In the rows, zero is written as 128.
Each row of numbers stands for one element and depends on some of the facts below. Use the named rows to name the rest.

How the elements are related:
τ:
bavazom τ lamin
bostus τ stelo τ stebes
brofas τ skavusir τ bronum τ vaplen
broklu τ driklor τ kuzotren τ pleklen τ raflo
drolos τ viker τ fedam τ mikir τ klebogu
fatrastol τ brolem
favar τ vugru τ vavigrun τ trapla τ mutri
flegru τ flodir τ klegum
gragri τ zabo τ stufen τ riplu τ furi
gusal τ roflur τ trozel τ keler
klotrul τ tudak τ lefos τ zafas τ vusar τ lugrok
labas τ danafas τ kega τ mopu τ flaluskon τ stoklal τ katu τ plogresum
litrak τ fazek τ klefloram τ todruk τ ziro τ truklil
naflo τ pazu τ memavun τ kludro τ pemem τ brudral τ biplir τ skasten τ stuzam τ gostir τ minu
plaflem τ rerin
roni τ flaskem τ bripluva τ biklok τ lodri τ zoras
siskem τ kulom τ skeskir τ sevon
siskom τ tribofen τ tosil
skasitu τ plaga τ vuzu τ zunam
stogruk τ bripa τ mupo τ ledrural τ subrus τ tregon τ mubok τ griflik τ brugim τ viduk
tagre τ logrum τ mosto τ divar
tazam τ salen τ teplepo
traplal τ vukom
vegrus τ floko τ klepak τ pestor τ dedra τ ladan τ ludun τ kliplizum
{baru} γ zunam
{bripluva,brofas,keler,mubok,roflur} γ flaluskon
{brugim} γ todruk
{divar,ludun,skavusir,trozel} γ rerin
{drolos} γ mopu
{favar,zunam} γ trepla
{flaskem} γ fedam
{flodir} γ fatrastol
{gusal,todruk,vegrus} γ stelo
{lamin} γ rana
{lefos} γ biplir
{lodri,pestor,vuzu} γ viker
{logrum,ziro} γ mosto
{lugrok} γ divar
{memavun} γ rebrasa
{mikir} γ flaza
{minu,traplal} γ vugru
{naflo} γ tazam
{pleklen} γ brogram
{salen,teplepo,viduk} γ vusar
{siskem} γ skasten
{subrus} γ skaler
{truklil} γ kulom
{vibi} γ riplu
θ a <- baru,bavok,biklok,brogram,broklu,brugim,drolos,fazek,flaluskon,flaskem,flaza,flili,flodir,furi,gostir,kliplizum,klotrul,kulom,kuzotren,labas,lamin,ludun,lugrok,minu,mosto,mubok,mupo,plaga,plogresum,raflo,rebrasa,rerin,roflur,roni,skasitu,skasten,skavusir,stebes,stufen,stuzam,tagesku,todruk,trapla,traplal,tribofen,truklil,vadrar,vibi,viker,vukom,ziro,zisi,zunam
θ d <- bavazom,bostus,bronum,dedra,fedam,keler,ladan,ledrural,logrum,mopu,mutri,pemem,siskem,stogruk,tobre,trepla,trozel,tudak,tufus,tuklim,vusar
θ b <- biplir,brofas,brudral,danafas,disko,driklor,fatrastol,flegru,kalebo,kega,lefos,litrak,mokubi,pazu,salen,skaler,skeskir,stelo,stoklal,tazam,tosil,vasu,vegrus,vugru,zoras
θ c <- bripa,bripluva,brolem,favar,klebogu,klegum,memavun,mikir,naflo,plaflem,sevon,stipune,teplepo,viduk,vuzu,zabo,zafas
θ e <- divar,druzen,floko,griflik,klefloram,kludro,pleklen,siskom,subrus,vavigrun
θ f <- gragri,pestor,rana,riplu,sestuzam,tregon
θ g <- gusal,katu,klepak,lodri,tagre,vaplen
[baru] χ druzen
[bavazom,lamin] χ brolem
[bavok] χ disko
[biklok,bripluva,flaskem,lodri,roni,zoras] χ zisi
[biplir,brudral,gostir,kludro,memavun,minu,naflo,pazu,pemem,skasten,stuzam] χ kalebo
[bostus,stebes,stelo] χ skasten
[bripa,brugim,griflik,ledrural,mubok,mupo,stogruk,subrus,tregon,viduk] χ trepla
[brofas,bronum,skavusir,vaplen] χ flaza
[broklu,driklor,kuzotren,pleklen,raflo] χ mopu
[brolem,fatrastol] χ vasu
[danafas,flaluskon,katu,kega,labas,mopu,plogresum,stoklal] χ skaler
[dedra,floko,klepak,kliplizum,ladan,ludun,pestor,vegrus] χ fedam
[divar,logrum,mosto,tagre] χ tuklim
[drolos,fedam,klebogu,mikir,viker] χ brogram
[druzen] χ vadrar
[favar,mutri,trapla,vavigrun,vugru] χ tufus
[fazek,klefloram,litrak,todruk,truklil,ziro] χ mosto
[flegru,flodir,klegum] χ biplir
[flili] χ tagesku
[furi,gragri,riplu,stufen,zabo] χ bronum
[gusal,keler,roflur,trozel] χ flili
[klotrul,lefos,lugrok,tudak,vusar,zafas] χ mokubi
[kulom,sevon,siskem,skeskir] χ rana
[plaflem,rerin] χ flaluskon
[plaga,skasitu,vuzu,zunam] χ katu
[rebrasa] χ stipune
[salen,tazam,teplepo] χ bavok
[siskom,tosil,tribofen] χ kulom
[tobre] χ vusar
[traplal,vukom] χ sestuzam
[vibi] χ rebrasa
{baru,bavok,bostus,broklu,brolem,divar,driklor,favar,fazek,gragri,kalebo,katu,klebogu,klepak,kludro,kuzotren,ladan,lefos,ludun,mokubi,pestor,plaflem,rebrasa,riplu,roflur,siskom,skasitu,skasten,stogruk,stufen,tagesku,tobre,traplal,tregon,tribofen,trozel,tufus,vukom,zabo,zafas,zoras} ψ h
{bavazom,biklok,biplir,dedra,fedam,flaluskon,flaskem,gostir,klegum,ledrural,mopu,plogresum,roni,sevon,stelo,stoklal,stuzam,teplepo,tosil,vaplen,vegrus,viduk,vuzu,zunam} ψ l
{bripa,bronum,brudral,disko,druzen,flaza,flegru,kulom,lugrok,memavun,mutri,pemem,salen,skavusir,stebes,stipune,subrus,tazam,vadrar,vavigrun,vusar,zisi} ψ j
{bripluva,brofas,danafas,fatrastol,flili,flodir,griflik,keler,kliplizum,klotrul,labas,lodri,mikir,mubok,mupo,pazu,pleklen,rana,rerin,skeskir,tagre,todruk,trepla,truklil,tudak,tuklim,viker,vugru} ψ i
{brogram,brugim,drolos,floko,furi,gusal,kega,klefloram,lamin,litrak,logrum,minu,mosto,naflo,plaga,raflo,sestuzam,siskem,skaler,trapla,vasu,vibi,ziro} ψ k

Some elements and their rows:
[102 135 145 146 157 150  72 130 179 178 126 183 125 180  75  99 121 138
 120 117 126 125  83 171 133 105]: skavusir
[120 161 143 130 118 148  96 127 167 133 133 119 128 180  79 140 150 141
  90  99 131 106 111 158 155 112]: flaskem
[169 117 125 133 121 128 106 134 144 150 173 173  55 151 132 110 131 123
  95 102 143 130 116 157 105 145]: fazek
[149  68  89 131  78 109  87  77 166 135 181 116  88 162  92 126 117 154
  93  80 153 177  58 164 122 161]: brofas
[116 111 118 113 100 138 146 158 152 137 172 122  81 142 133 123 107 143
 115 112 137 135 107 134  96 160]: vugru
[137 143 143 165 164 144 156 146 141 103 128  97 195 143 104 147 143 137
  79 117 115 132 131 123 135 108]: vuzu
[138 160 148 180 142 136  91 161 157 113  68 120 137 124 136 123 150 158
 108 118 192  72 145 113 133 109]: klefloram
[119 147 125 160 146 146 146 152 114 102  84 118 169 111 112 140 142 140
 111 155 163 131 162  90 135 106]: sevon
[142 123 124 108 138 125 128 129 110 126 166 165  89 137 150 105 136 108
 140 124 123 139 122 144 120 135]: tagesku
[151  80  96 160 122 107 124 104 124 107 139 122 122 117 102 129 117 136
  94 137 198 200  99 124 116 134]: bripluva
[147 136 113 159 159 131 162 158 102 113 165 141 183 113 147 113 122 112
 124 136 134 152 116 103 105 124]: pleklen
[144 117 109 137  84 107  87 137 164 153 175 124  84 177 124 113 121 137
 126  53 133 128  88 151  93 169]: tagre
[161  90 129 172 142 128 184 160  80 129 109 108 118  85 145 158 119  64
 140 136 143 182 117 100  75 123]: pestor
[104 143 154 125 138 121 137 145 163  97  97 104 157 119 127 136 140 160
 114 140 111  73 138 121 169 121]: skaler
[126 153 130 103 129 149 106 132 137 127 130 146 121 143 120 114 139 139
 117 138 142 109 133 132 162 120]: vadrar
[140 169 157 129 160 127  86 123 134  97  63 152 167 116 126 121 171 140
 141 176 164  81 195 101 176  74]: ziro
[105 120 143 142 113 138 186 167 150  95 102  77 126 115  99 175 128 133
 112 149 136 122 130  94 116 121]: fedam
[124 140 164 118 154 138 123 136 185 116 125 122 165 154 108 151 149 167
  82 101 106  77 104 167 184 114]: plaga
[147 157 114 137 126 111 131 134  86  99 143 141 139 115 151 108 134  90
 180 155 140 152 156  87  99 120]: lodri

Rows to name:
No name comes twice in this set of rows, the named rows included.
[115  85 166 189 165  97 119 135 152 171 151 158  99 119 127 106  65 104
 137 169 139 186 101 123  55 110]  trozel
[113 111 133 183 187 124 111 155 120 154 131 204 116 101 154  62  92  88
 152 160 169 150 106 100  68 109]  divar
[102 131  79  30 121 136 149  97  52 132 118 185 147  80 126 124 157  72
 227 153  96 118 153  95 149 122]  kliplizum
[101 126 141 125 121 125 185 156 107  95  77  91 172  85 102 162 145 106
 151 190 137 145 155  66 124  93]  dedra
[162  75 103 124 124  91  91  82 128 125 175 156  73 149 103 121 118 142
  93 108 162 179  66 169 128 127]  roflur
[116 183 127  90 140 129  79  56  82 130  41 143 206  89 123 112 177 122
 212 148  79  64 210 112 189  97]  brugim
[114 176 155 115 141 146 112 165 168  90  92 133 122 133 124 133 155 155
  97 157 167  57 164 121 172 109]  mosto
[148 157  97  91 141 136 111 106  95 117 137 188 137 100 148  95 157 102
 180 175 151 143 194  90 117 111]  truklil
[116 167 161 110 187 129 139 139 126  82  97 129 199  99 137 125 155 144
 127 182 113  75 157 120 187  84]  raflo
[125 118  68  79 129 107 103  35  75  96 119 172 159  76 119  92 137 128
 191 170 147 170 145 103 161 116]  mubok

The same elements again, as new rows of numbers:
Some elements and their rows:
[103 138 144 151 111 135  91 121 143 123  98 100  41 136  72 106 118 164
 160 194 144  93 181 122 146 113 153 141  87 158]: gusal
[145 107 100 139 148 136 139 114 133 117 131 133 155 111 132 132 119 135
 128  66 104 105 133 151 136  98 119 139 153 109]: tufus
[ 97 162 151  85 129  99 114 144 124 140 176 141 156 164 162 168 136  88
  96 122 128 167  98 104 100 127 135  97 131 140]: mutri
[ 89 132 120 122 125 120 124 120 133 119  99  95 119 128 150 158 132 149
 129 111 124 150 140 169 100 108 131 121 151 124]: stoklal
[149 145 119 160  97 152  96 106 141 126 129 121  54 124 104 102 125  96
 139 130 127 124 144  71 151  93 145 123  71 177]: flegru
[146 121 121 159 103 161 128 149 146 121 155 170 108 126  81  81 123 113
 162 217 168  89 179 110 145 165 130 152  99 153]: drolos
[ 98 132 171  96 124  89 137 174 121 135 158 150 178 154 124 154 134 118
 118 161 146 137  91 121 107 176 132 119 162 104]: furi
[152 143 141 141 136 129 114 130 111 145 186 167 165 126 137 136 124  87
 115 108 131 106 146  68 157 144 130 121 111 129]: vadrar
[129 142 114 135 141 137 117 120 112 114 140 143 149 143 126 127 120 119
 103 114 104 125 118  57 144 139 143 101 133 102]: trepla
[ 73 135 134  90 144  97 130 131 117 133 117 106 153 146 159 167 131 151
 115 125 116 173 100 176 102 111 118 109 162 100]: sevon
[ 69 132 145  85 134 103 107 124 120 118  99  85 146 142 158 170 122 176
 120 103 139 176 121 181 104 101 117 103 156 107]: vaplen
[ 82 122 138 148 130 112 105 132 126 110 153 138 117 149  94 135 121 150
 127 139 107 102 156  86 146 107 158 106 135 104]: vasu
[102 123 136 154 121 155 124 143 115 126 106 174  70 145  93  96 111 142
 133 187 127 106 144 112 142 131 136 131  83 121]: floko
[148 116 125 153 142 119 152 130 114 117 142 137 173  89 143 115 111 135
 134  97 144 111 154 172 140 128  96 156 145 135]: baru
[154 112 120 109 126 123 148 141 127 129 130 134 150 118 136 125 129 123
 132 103 153 135 111 152 134 154 107 141 146 120]: biklok
[136 104 118  93 138 134 137 102 131 139 139 114 116 119 120 119 111 171
 124 114 146 123 139 220 125 107 133 176 122 155]: pestor
[ 74 139 183 104 135  73 128 179 122 134 160 143 202 150 129 144 134 103
 139 189 146 145 114 138  93 164 117 117 171 125]: minu
[122 106 132  89 146 109 148 148 119 134 130 120 201 127 165 160 129 130
 122  99 138 165  95 181 114 144 100 133 175 110]: vukom
[102 131 146 102 139 103 129 113 148 148 117 111 114 112 143 156 112 151
 127 118 110 122 143 191 100 110 145 164 132 150]: vuzu

Name these rows:
No name comes twice in this set of rows, the named rows included.
[ 88 163 169  93 153 101 121 127 126 145 143 101 107 163 125 142 127 159
  91 157 120 133 114 141 102 126 160 138 106 153]  mikir
[117 124 106 104 112 131 135 124 128 114 102 109 151 119 158 158 129 155
 122  87 127 165  88 163 119 130 115 111 167  93]  riplu
[173 149 133 131 109 132 119 139 128 151 168 148 131 132 136 100 131  69
 140 157 169 128 156 106 121 151 119 144  87 180]  skavusir
[ 81 173 170  93 157  98  94 130 127 129 128  75 117 150 137 152 122 158
 109 155 128 148 138 152 105 117 155 133 108 158]  lodri
[151 125 147 146 107 130 129 161 138 134 122 150 109 134 103 117 134 110
 147 176 140 100 134  95 148 182 147 140 133 124]  plaga
[102 156 167 108 152  85 131 142 119 135 154 127 162 157 159 129 140 111
 100 173 125 155 141 140  73 134 123 107 153 140]  keler
[164 107 120 108 129 135 149 139 125 125 124 125 187 107 129 149 134 127
 130  65 119 149  74 130 137 130  92 116 168  90]  skasten
[126 155 169  89 133  81 123 158 120 156 189 149 195 154 173 153 136  69
 114 148 153 156 136 126  93 157 116 115 136 160]  lugrok
[201 102 100 158 117 163 153 118 139 129 111 127 114  87 108  80 124 117
 163 134 156  92 167 166 145 127  97 166 121 160]  traplal
[ 77 129 127 155 119 120  98 140 127 110 119 133 105 152 110 145 124 149
 123 117  97  95 147  61 145 136 180 100 145  94]  skaler
[133 105 101 138 124 153 130  91 139 125 121 116  59 118  95  85 118 161
 144 135 136  90 174 183 142  97 141 161  88 163]  vegrus
[128 153 129 144 135 122 119 115 135 128 139 118  91 143 126 109 137 122
 133 185 133 125 166 123 106 119 141 117 102 162]  bripluva
[164 139 136 136 147 125 122 130 118 116 169 141 168 134 130 118 136 120
 114 125 127  97 139  68 152 161 133 132 124 117]  flili
[122 132 149 125 134 128 135 162 106 119 158 161 148 142  91 136 126 157
 109 105 128  86  89  86 166 165 160 137 130  96]  brogram
[123 165 166  85 123  92 119 157 112 145 174 144 182 146 160 159 126  67
 104 111 144 170  81  83 117 158 123 106 129 145]  stebes

Now the same elements, written a new way:
Known rows:
[136  90 139 138 136 117 116 116 114 132 114 143 118 130 119 112 133 126
 121 124 127 129 118 128 120 115 108 111 132 124 158 120]: baru
[135 103 122 128 121 119  97 118 107 140 127 163 127 128 125 101 137 118
 126 118 122 122 111 124 116 120 114 110 134 111 152 119]: bavok
[117 133 142 113 113 122 102 118 132 119 133 141 129 127 115 104 111 115
 123 123 125 103 115 132 122 116 114 113 111 138 118 122]: brogram
[134  94 158 178 140 115 100 124 109 104 122 203 115 123 124 102 160 128
 120 122 124  99 105 124 119 115 173 102 196 117 154 154]: favar
[118 118 144 184 110 113 103 119 109 107 125 193 117 129 177 111 139 132
 123 119 117 113 107 127 128 119 176 104 182 122 157 152]: gragri
[119 100 142 165 112 117 104 119 113 132 123 149 129 129 124 108 136 124
 115 114 120 116 115 125 123 118 123 104 143 117 169 127]: vukom
[119  96 122 130 106 138 124 124 117 129 121 152 124 124 139 144 119 124
 117 114 120 134 109 124 125 116 141 128 125 117 148 118]: kalebo
[170  97 153 107 167 118 130 131 120  98 135 136 125 119 106 123 123 121
 143 158 129 103 141 132 124 128 156 107 105 133 123 150]: mikir
[118 117  93 107 128 158 192 125 140 164 136  96 151 133 128 172 129 123
 127 146 135 138 117 118 125 112 103 135 103 167 113 123]: keler
[147  98 145 155 134 111  94 121 113 112 131 182 116 128 120 103 143 134
 128 121 126 103 105 124 125 117 171 102 158 117 176 151]: zabo
[118  96 135 163 112 120 102 122 115 136 130 153 125 128 123 101 137 128
 118 125 121 111 101 125 120 117 122 106 150 121 172 125]: tribofen
[151 114 128 110 124 117 150 139 116 155 125  98 128 127 103 114  96 130
 127 127 134 122 144 123 119 145 109 134 101 122 107 123]: zunam
[120 153 146 144 104 116 106 131 130 123 122 112 120 131 117 106 108 126
 121 117 129 101 109 132 136 149 123 114 135 125 115 127]: viker
[180 132 158 100 194 126  97 123 106 104 129 151 129 118 107 131 163 115
 146 149 166 154 224 111 124 136 127 212 141 115  99 126]: viduk
[112 170  94 173 124 124 121 125 113 150 138 126 119 145 180 117 164 120
 116 170 164 101 110 122 150 115 132 112 178 159 109 152]: brofas
[123 116 142 188 116 121 102 121 107 154 117 167 116 126 152 102 140 132
 120 113 120 118 103 127 132 113 108 110 175 115 134 121]: broklu
[193  95 151 108 158 113 100 127 103 104 127 168 135 116 113 120 115 126
 157 122 122 125 132 123 121 115 147 128  99 113 177 119]: klebogu
[125 121 139 111 133 122 121 134 118 111 125 172 137 125 122 142 110 121
 125 121 122 116 120 131 119 118 164 112 127 143 112 145]: sestuzam
[136  97 124 107 118 148  93 117 101 108 126 152 175 110 118 134 141 119
 124 117 123 150 148 123 117 111 107 199 115 112 116 120]: skasten

Rows to name:
No name comes twice in this set of rows, the named rows included.
[138 158  93 110 102 120 189 150 143 166 121  96 125 132 117 150  93 127
 122 126 123 152 141 121 125 155 102 166  93 132 109 128]  mopu
[121 188 137 130 120 111  98 162 142 202 129 150 111 150 120 113 130 140
 159 127 127 142 116 194 160 121 108 143 155 139 124 120]  rerin

